Below is a small trained network, with its code and all its weights. Each question gives an input and a target symbol and asks what happens when units are switched off, that is, made to give their printed mean instead of their output.

import numpy as np


def w(rows, s, z=0):
    codes = np.array(rows[::2]) - 128.0
    scale = np.full(codes.shape[1], s)
    scale[-1] = z or s
    return codes * scale


def norm(h):
    return h / np.sqrt((h * h).mean(-1, keepdims=True) + 1e-5)


def f(y):
    return y / 2 * (1 + np.tanh(0.7978845608 * (y + 0.044715 * y**3)))


def softmax(a):
    e = np.exp(a - a.max(-1, keepdims=True))
    return e / e.sum(-1, keepdims=True)


def log_softmax(a):
    a = a - a.max(-1, keepdims=True)
    return a - np.log(np.exp(a).sum(-1, keepdims=True))


def net(x, mask):
    ids = ['ΘΦΩαδζηψ'.index(c) for c in x.split()]
    T = len(ids)
    res = E[ids] + P[:T]
    r = norm(res)
    for j in range(2):
        rows = slice(2 * j, 2 * j + 2)
        q, k, v = (r @ M[0][rows].T for M in (Q, K, V))
        z = softmax(np.where(np.tri(T) > 0, q @ k.T / 2**0.5, -1e9)) @ v
        o = O[0][rows]
        res = res + np.where(mask[j], z, o[:, -1]) @ o[:, :-1]
    y = f(norm(res) @ A[0][:, :-1].T + A[0][:, -1])
    res = res + np.where(mask[2:18], y, B[0][:, -1]) @ B[0][:, :-1]
    return log_softmax(norm(res)[-1] @ U[:, :-1].T + U[:, -1])


Q, K, V, O, A, B = {}, {}, {}, {}, {}, {}
E = w([
[115,126,76,117,130,142,180,141,178,99],'Θ',
[117,118,112,113,124,159,124,5,201,117],'Φ',
[110,119,123,82,104,126,102,136,128,135],'Ω',
[163,141,135,124,123,172,157,104,91,60],'α',
[144,96,144,165,95,72,121,187,134,106],'δ',
[161,128,96,118,97,198,128,104,134,128],'ζ',
[169,130,85,107,89,165,146,90,179,67],'η',
[116,207,105,141,126,84,103,103,103,113],'ψ',
],0.022)
P = w([
[197,128,6,96,105,129,90,254,83,8],'0',
[54,124,99,151,40,64,67,7,137,137],'1',
[165,169,25,83,171,103,144,228,74,57],'2',
[65,138,192,154,75,119,87,94,141,173],'3',
[185,206,84,84,251,74,135,153,77,114],'4',
[100,114,190,171,93,170,55,75,146,99],'5',
],0.0066)
Q[0] = w([
[90,133,184,231,76,200,129,2,175,74],'H1',
[177,34,89,170,137,181,151,187,83,103],'H1',
[207,237,159,107,33,209,20,57,153,51],'H2',
[42,73,202,77,52,55,95,111,103,148],'H2',
],0.0059)
K[0] = w([
[171,87,72,77,167,42,156,114,88,147],'H1',
[189,75,150,157,135,143,193,75,231,68],'H1',
[37,161,183,113,203,67,140,197,148,214],'H2',
[34,105,158,127,2,86,14,168,80,91],'H2',
],0.0075)
V[0] = w([
[68,165,130,123,90,187,156,156,175,154],'H1',
[173,2,131,169,68,117,116,109,103,114],'H1',
[105,107,220,85,91,118,8,143,144,170],'H2',
[102,62,93,71,134,163,135,124,102,101],'H2',
],0.0054)
O[0] = w([
[129,139,80,122,224,197,107,212,160,103,118],'H1',
[253,110,193,202,195,162,143,157,109,176,146],'H1',
[165,120,159,105,59,216,181,42,174,113,241],'H2',
[10,73,218,106,186,105,240,164,45,102,254],'H2',
],0.0063,0.0032)
A[0] = w([
[117,68,138,89,94,209,161,54,183,140,153],'N1',
[31,127,121,180,132,141,116,195,136,80,252],'N2',
[150,90,86,136,193,191,116,146,68,146,160],'N3',
[68,182,56,161,74,113,110,69,148,40,120],'N4',
[143,121,69,153,140,117,77,233,152,173,170],'N5',
[180,146,146,97,144,144,67,124,75,120,135],'N6',
[186,110,143,71,125,86,125,193,189,120,102],'N7',
[148,95,69,114,57,123,76,128,91,134,210],'N8',
[145,84,226,156,51,133,149,77,152,109,160],'N9',
[129,117,73,98,138,206,148,183,159,128,105],'N10',
[177,115,153,220,81,134,78,58,114,122,45],'N11',
[34,172,143,164,79,204,86,1,131,170,83],'N12',
[182,140,182,110,130,125,141,142,87,64,76],'N13',
[186,158,116,190,95,142,111,130,174,95,47],'N14',
[60,203,212,86,71,92,128,105,119,147,145],'N15',
[136,162,184,191,174,129,150,126,114,122,63],'N16',
],0.0086,0.0016)
B[0] = w([
[76,91,134,156,114,56,139,95,20,99,251],'N1',
[121,158,196,172,125,115,109,55,208,155,154],'N2',
[104,145,149,161,203,117,183,103,212,118,164],'N3',
[165,129,175,116,126,220,127,180,96,203,213],'N4',
[137,88,136,98,50,170,85,42,46,123,149],'N5',
[167,56,148,161,192,104,165,155,119,184,163],'N6',
[197,134,73,127,52,122,106,81,126,115,152],'N7',
[66,168,131,136,190,100,158,116,99,185,188],'N8',
[92,131,159,106,177,118,13,58,123,78,223],'N9',
[119,177,167,133,140,126,86,74,148,184,174],'N10',
[71,179,60,74,133,10,131,182,214,135,164],'N11',
[202,86,118,141,100,181,156,182,197,77,255],'N12',
[127,86,69,125,99,104,170,130,202,193,179],'N13',
[123,254,156,88,189,153,131,162,174,176,138],'N14',
[169,156,163,152,115,174,158,188,148,84,200],'N15',
[114,226,80,37,84,107,92,75,87,227,127],'N16',
],0.0069,0.0092)
U = w([
[106,181,82,107,138,30,76,119,226,54,120],'Θ',
[126,76,168,112,92,164,172,97,72,22,155],'Φ',
[94,100,95,60,99,47,185,54,43,207,115],'Ω',
[117,78,78,176,135,67,251,248,158,82,217],'α',
[215,71,63,217,33,53,128,112,149,147,150],'δ',
[105,96,233,204,169,150,160,109,186,217,172],'ζ',
[190,159,89,97,63,188,163,229,254,105,114],'η',
[123,199,124,112,120,130,122,172,27,137,6],'ψ',
],0.0067,0.0013)

Each question gives the input, a string of symbols that net reads in full, and the target symbol t.
The units are the heads (2 rows each of Q, K, V and O) and the neurons (one row each of A and B). Each row of codes is followed by its name. A weight is (code - 128) times the scale printed after its matrix; where a second scale follows, it is the last column's (O, A, B and U).
mask holds one flag per unit, heads first, then neurons. A switched-off unit (its flag False) gives its mean, the last column of its rows in O or B, instead of its output. The means were averaged over made-up inputs and are rounded, as every weight is.
A unit's drop is (log p(t) with every unit on - log p(t) with that unit switched off) / (log p(t) with every unit on - log p(t) with every unit switched off).
The circuit of an input: a set's keep is (log p(t) with only the set's units on - log p(t) with every unit switched off) / (log p(t) with every unit on - log p(t) with every unit switched off). Starting from the 12 units with the biggest drops (on a tie, the unit counted first), units are removed one at a time, each time the one whose removal leaves the highest keep (on an exact tie, the one counted first), for as long as the keep stays at least 0.8.
circuit, biggest first: the units of the circuit, biggest drop first
most important unit: the unit with the biggest drop
k most important neurons: the k neurons with the biggest drops, biggest first
heads that matter: for each layer, one digit per head in row order, 1 if its drop is at least 0.15 and else 0, layers parted by /
input η ζ ψ ζ, target η: circuit, biggest first : N12
input Ω ψ ψ Θ, target ζ: heads that matter : 01
input δ δ Ω, target δ: circuit, biggest first : H1; N7
input Ω ζ Ω Ω, target Φ: heads that matter : 01
input Ω α Θ, target Θ: 2 most important neurons : N2; N1
input α Ω α Φ, target Φ: 2 most important neurons : N1; N12
input Ω Ω Ω α Ω, target α: 2 most important neurons : N9; N4
input ζ Ω Ω ζ Ω, target ζ: circuit, biggest first : H1; N3
input α η ζ α, target Ω: heads that matter : 11
input Θ Ω Ω η ζ, target ζ: circuit, biggest first : N3; N10
input Ω Θ Ω, target Θ: heads that matter : 11
input Ω ψ α Ω ζ δ, target Θ: heads that matter : 00
input δ ζ ψ δ Θ, target Θ: heads that matter : 01
input Ω Ω ζ, target ζ: heads that matter : 00
input Ω Ω Θ η, target ζ: heads that matter : 01
input η Θ α ζ α α, target ζ: 3 most important neurons : N1; N2; N12
input δ Ω Ω α Ω, target α: circuit, biggest first : N9
input Ω ζ Ω ζ δ α, target Θ: heads that matter : 01
input Θ α Φ α, target ζ: circuit, biggest first : H2; N2; N13
input η Θ Ω Θ Ω, target Θ: most important unit : H1
input Ω Ω ψ ζ α, target α: 2 most important neurons : N9; N13
input Φ Φ Θ δ Ω, target δ: circuit, biggest first : H1; N7; H2
input Ω Θ Φ η, target ζ: 4 most important neurons : N4; N14; N2; N5
input Ω ψ α α, target η: 4 most important neurons : N4; N11; N12; N13
input Ω ζ Ω, target ζ: heads that matter : 11
input Ω Ω Ω, target Ω: 2 most important neurons : N12; N10
input α α Φ, target Φ: most important unit : N13
input Ω α η ζ δ δ, target Θ: heads that matter : 00
